Below is a small trained network, with its code and all its weights. Each question gives an input and a class and asks what happens when units are switched off, that is, made to give their printed mean instead of their output.

import numpy as np


def w(rows, s, z=0):
    codes = np.array(rows[::2]) - 128.0
    scale = np.full(codes.shape[1], s)
    scale[-1] = z or s
    return codes * scale


def norm(h):
    return h / np.sqrt((h * h).mean(-1, keepdims=True) + 1e-5)


def f(y):
    return np.maximum(y, 0)


def log_softmax(a):
    a = a - a.max(-1, keepdims=True)
    return a - np.log(np.exp(a).sum(-1, keepdims=True))


def net(x, mask):
    res = np.array(x, float).reshape(1, 7) / 4 @ E
    u = 0
    for l in range(2):
        y = f(norm(res) @ A[l][:, :-1].T + A[l][:, -1])
        res = res + np.where(mask[u : u + 12], y, B[l][:, -1]) @ B[l][:, :-1]
        u += 12
    return log_softmax(norm(res)[-1] @ U[:, :-1].T + U[:, -1])


A, B = {}, {}
E = w([
[95,25,33,160,82,44],'x0',
[146,133,61,220,165,201],'x1',
[133,123,128,130,131,130],'x2',
[55,87,194,136,178,156],'x3',
[147,86,156,151,1,210],'x4',
[126,127,123,121,128,129],'x5',
[127,133,132,129,130,123],'x6',
],0.00072)
A[0] = w([
[136,139,134,136,37,188,1],'0.n0',
[102,105,225,75,131,73,178],'0.n1',
[86,97,213,210,82,131,126],'0.n2',
[100,161,187,91,173,209,229],'0.n3',
[108,190,74,55,218,119,189],'0.n4',
[188,203,108,149,122,48,122],'0.n5',
[5,108,189,126,193,120,127],'0.n6',
[241,243,65,85,91,122,100],'0.n7',
[246,215,75,147,30,40,76],'0.n8',
[63,44,71,145,123,51,253],'0.n9',
[200,193,130,106,129,137,108],'0.n10',
[133,102,93,117,122,117,52],'0.n11',
],0.0022,0.00097)
B[0] = w([
[243,101,92,57,126,125,169],'0.n0',
[97,187,51,175,119,202,213],'0.n1',
[215,99,49,75,143,168,188],'0.n2',
[142,67,156,211,56,67,227],'0.n3',
[227,137,128,111,61,145,210],'0.n4',
[123,14,163,89,138,202,173],'0.n5',
[125,8,100,120,165,218,203],'0.n6',
[28,21,183,143,171,176,198],'0.n7',
[33,27,163,105,217,213,206],'0.n8',
[199,179,250,170,94,156,253],'0.n9',
[115,106,198,202,102,85,169],'0.n10',
[122,141,195,158,100,89,139],'0.n11',
],0.0017,0.002)
A[1] = w([
[111,104,51,128,96,88,117],'1.n0',
[151,141,72,198,105,164,89],'1.n1',
[116,140,126,114,251,58,247],'1.n2',
[113,155,188,151,113,102,224],'1.n3',
[181,67,120,160,133,160,193],'1.n4',
[147,90,162,134,61,170,208],'1.n5',
[124,164,180,112,129,170,178],'1.n6',
[159,109,135,171,175,141,229],'1.n7',
[95,46,67,162,99,76,195],'1.n8',
[131,86,111,89,134,183,47],'1.n9',
[87,112,171,45,63,92,254],'1.n10',
[155,86,136,174,102,127,182],'1.n11',
],0.0028,0.00064)
B[1] = w([
[111,110,239,141,205,201,136],'1.n0',
[37,194,90,107,130,92,174],'1.n1',
[192,124,77,77,6,193,158],'1.n2',
[138,123,104,194,110,63,153],'1.n3',
[98,140,156,66,140,66,245],'1.n4',
[177,158,71,93,204,64,251],'1.n5',
[135,83,111,184,111,91,170],'1.n6',
[86,125,89,92,45,92,203],'1.n7',
[192,185,254,174,150,234,177],'1.n8',
[72,118,117,115,137,80,174],'1.n9',
[60,197,12,211,178,169,182],'1.n10',
[104,168,147,91,156,78,210],'1.n11',
],0.002,0.0031)
U = w([
[77,19,189,101,175,231,131],'0',
[130,155,127,106,143,80,255],'1',
[208,186,254,249,105,125,109],'2',
[244,119,59,44,25,184,77],'3',
[106,139,121,108,156,75,137],'4',
[43,213,24,199,128,166,42],'5',
[116,124,131,113,139,84,88],'6',
],0.0057,0.0032)

Each question gives the input, the list of numbers given to net, and the class t.
The units are the neurons (one row each of A and B). Each row of codes is followed by its name. A weight is (code - 128) times the scale printed after its matrix; where a second scale follows, it is the last column's (A, B and U).
mask holds one flag per neuron, layer by layer. A switched-off neuron (its flag False) gives its mean, the last column of its row in B, instead of its output. The means were averaged over made-up inputs and are rounded, as every weight is.
A unit's drop is (log p(t) with every unit on - log p(t) with that unit switched off) / (log p(t) with every unit on - log p(t) with every unit switched off).
The circuit of an input: a set's keep is (log p(t) with only the set's units on - log p(t) with every unit switched off) / (log p(t) with every unit on - log p(t) with every unit switched off). Starting from the 12 units with the biggest drops (on a tie, the unit counted first), units are removed one at a time, each time the one whose removal leaves the highest keep (on an exact tie, the one counted first), for as long as the keep stays at least 0.8.
circuit, biggest first: the units of the circuit, biggest drop first
most important unit: the unit with the biggest drop
top k neurons: the k neurons with the biggest drops, biggest first
top k neurons in layer l: the k neurons of layer l with the biggest drops, biggest first
input [8,0,2,4,0,-2,-5], class 2: circuit, biggest first	[1.n8, 0.n9]
input [-7,7,-7,-7,-7,-7,-5], class 0: circuit, biggest first	[0.n7, 0.n5]
input [-3,7,-5,-8,7,8,8], class 0: circuit, biggest first	[0.n8, 0.n7]
input [7,-4,5,-2,-2,-6,2], class 2: circuit, biggest first	[1.n8]
input [-1,-8,5,-4,-2,-3,7], class 5: circuit, biggest first	[1.n10, 0.n1]
input [2,2,-7,6,4,6,3], class 1: circuit, biggest first	[0.n8, 0.n7, 1.n5, 1.n11]
input [4,-2,-2,0,-7,-6,5], class 3: top 2 neurons	[1.n2, 0.n3]
input [-8,-4,-1,6,-5,-2,6], class 2: top 2 neurons	[0.n3, 0.n8]
input [7,-5,-2,-7,-1,1,5], class 0: circuit, biggest first	[0.n8, 1.n8, 1.n0]
input [-5,-5,5,3,-6,-5,-3], class 3: top 2 neurons in layer 0	[0.n9, 0.n6]
input [3,-8,5,6,1,-6,0], class 5: circuit, biggest first	[1.n10, 0.n1]
input [5,-1,1,5,8,6,-3], class 3: top 4 neurons	[0.n2, 0.n8, 0.n9, 0.n7]
input [2,-1,-1,-7,-6,6,1], class 0: top 3 neurons	[0.n8, 0.n7, 0.n5]
input [-8,3,-7,5,-3,0,8], class 2: top 3 neurons in layer 0	[0.n3, 0.n8, 0.n7]
input [-5,-1,-8,5,5,-1,1], class 1: top 3 neurons in layer 0	[0.n3, 0.n9, 0.n8]
input [-1,-2,2,-1,-8,-8,-3], class 3: circuit, biggest first	[1.n2]
input [-7,8,2,-1,-8,3,-2], class 3: top 2 neurons in layer 0	[0.n9, 0.n1]
input [-6,-7,5,1,-8,5,7], class 3: top 2 neurons	[1.n2, 0.n9]
input [7,-8,4,-6,2,4,4], class 5: top 2 neurons	[1.n10, 0.n3]
input [3,4,6,-2,5,7,8], class 4: most important unit	1.n1
input [-7,-1,0,-8,-4,-1,-7], class 0: top 4 neurons in layer 0	[0.n7, 0.n8, 0.n5, 0.n9]
